Here is a tiny trained network, its code and every weight. The questions are about switching its units off for an input and a class, where a switched-off unit gives its printed mean instead of its output.

import numpy as np


def w(rows, s, z=0):
    codes = np.array(rows[::2]) - 128.0
    scale = np.full(codes.shape[1], s)
    scale[-1] = z or s
    return codes * scale


def f(y):
    return y / 2 * (1 + np.tanh(0.7978845608 * (y + 0.044715 * y**3)))


def log_softmax(a):
    a = a - a.max(-1, keepdims=True)
    return a - np.log(np.exp(a).sum(-1, keepdims=True))


def net(x, mask):
    res = np.array(x, float).reshape(1, 5) / 4 @ E
    y = f(res @ A[0][:, :-1].T + A[0][:, -1])
    res = res + np.where(mask, y, B[0][:, -1]) @ B[0][:, :-1]
    return log_softmax(res[-1] @ U[:, :-1].T + U[:, -1])


A, B = {}, {}
E = w([
[127,133,148,94,131,135,102,143,147,97],'x0',
[168,212,92,168,94,100,62,146,212,198],'x1',
[111,196,158,167,3,142,221,197,170,104],'x2',
[113,111,112,178,143,129,140,118,123,155],'x3',
[206,146,173,109,180,155,198,245,106,178],'x4',
],0.013)
A[0] = w([
[114,101,191,109,180,208,246,233,80,152,187],'n0',
[83,112,126,144,59,104,117,46,137,56,255],'n1',
[233,118,128,119,192,127,77,126,140,203,165],'n2',
[199,155,102,106,174,68,126,135,101,97,151],'n3',
[95,70,95,38,189,146,119,89,2,130,159],'n4',
[112,43,169,113,218,169,155,115,49,76,154],'n5',
[61,55,126,107,45,245,228,97,72,34,157],'n6',
],0.0083,0.0055)
B[0] = w([
[219,148,123,114,154,117,150,124,117,144,254],'n0',
[42,122,156,135,134,80,115,129,131,109,222],'n1',
[123,15,103,151,115,143,101,142,111,10,194],'n2',
[68,91,117,171,95,79,146,129,127,103,154],'n3',
[99,184,129,148,67,157,157,106,202,108,232],'n4',
[102,135,124,109,120,133,183,184,167,144,234],'n5',
[121,112,173,150,151,59,153,138,68,124,241],'n6',
],0.014,0.018)
U = w([
[47,169,139,147,90,107,99,141,207,151,221],'0',
[102,25,166,145,155,86,105,157,65,75,156],'1',
[185,142,97,119,85,196,160,191,198,120,135],'2',
[170,144,187,58,220,97,107,143,86,176,2],'3',
[92,88,61,101,146,101,1,24,162,115,79],'4',
],0.0099,0.0027)

Each question gives the input, the list of numbers given to net, and the class t.
The units are the neurons (one row each of A and B). Each row of codes is followed by its name. A weight is (code - 128) times the scale printed after its matrix; where a second scale follows, it is the last column's (A, B and U).
mask holds one flag per neuron, in row order. A switched-off neuron (its flag False) gives its mean, the last column of its row in B, instead of its output. The means were averaged over made-up inputs and are rounded, as every weight is.
A unit's drop is (log p(t) with every unit on - log p(t) with that unit switched off) / (log p(t) with every unit on - log p(t) with every unit switched off).
The circuit of an input: a set's keep is (log p(t) with only the set's units on - log p(t) with every unit switched off) / (log p(t) with every unit on - log p(t) with every unit switched off). Starting from all 7 units, units are removed one at a time, each time the one whose removal leaves the highest keep (on an exact tie, the one counted first), for as long as the keep stays at least 0.8.
circuit, biggest first: the units of the circuit, biggest drop first
unit that matters most: the unit with the biggest drop
k most important neurons: the k neurons with the biggest drops, biggest first
drop when u is switched off: that unit's drop, to one decimal
input [0,-2,-4,-3,-1], class 0: most important neuron => [n0]
input [-4,8,0,-2,8], class 1: 2 most important neurons => [n2, n4]
input [8,-1,3,4,7], class 3: 2 most important neurons => [n4, n0]
input [-1,6,0,1,7], class 1: 2 most important neurons => [n2, n4]
input [-8,8,0,2,-5], class 4: circuit, biggest first => [n5, n4]
input [-2,5,-2,0,-4], class 4: 3 most important neurons => [n6, n5, n4]
input [3,-2,2,-7,2], class 3: circuit, biggest first => [n2, n4]
input [7,7,-2,7,-1], class 4: circuit, biggest first => [n6, n5]
input [-7,8,-1,4,-5], class 4: 2 most important neurons => [n5, n4]
input [-8,0,7,-7,4], class 3: circuit, biggest first => [n4, n0]
input [8,-6,0,7,-2], class 0: 2 most important neurons => [n4, n2]
input [0,0,-7,1,5], class 2: 3 most important neurons => [n4, n6, n1]
input [5,5,0,6,5], class 1: 3 most important neurons => [n4, n2, n5]
input [-2,-8,7,6,4], class 3: unit that matters most => n0
input [-4,3,-1,0,8], class 1: 4 most important neurons => [n2, n4, n5, n3]
input [1,8,0,2,5], class 1: 2 most important neurons => [n2, n4]
input [4,7,0,-7,5], class 1: 2 most important neurons => [n2, n4]
input [8,-7,-6,-2,-1], class 0: drop when n4 is switched off => 0.4
input [-5,0,5,-8,-3], class 1: drop when n4 is switched off => 1.7
input [2,-6,2,-2,3], class 3: unit that matters most => n6
input [-7,-4,-5,0,-1], class 0: drop when n4 is switched off => 0.2
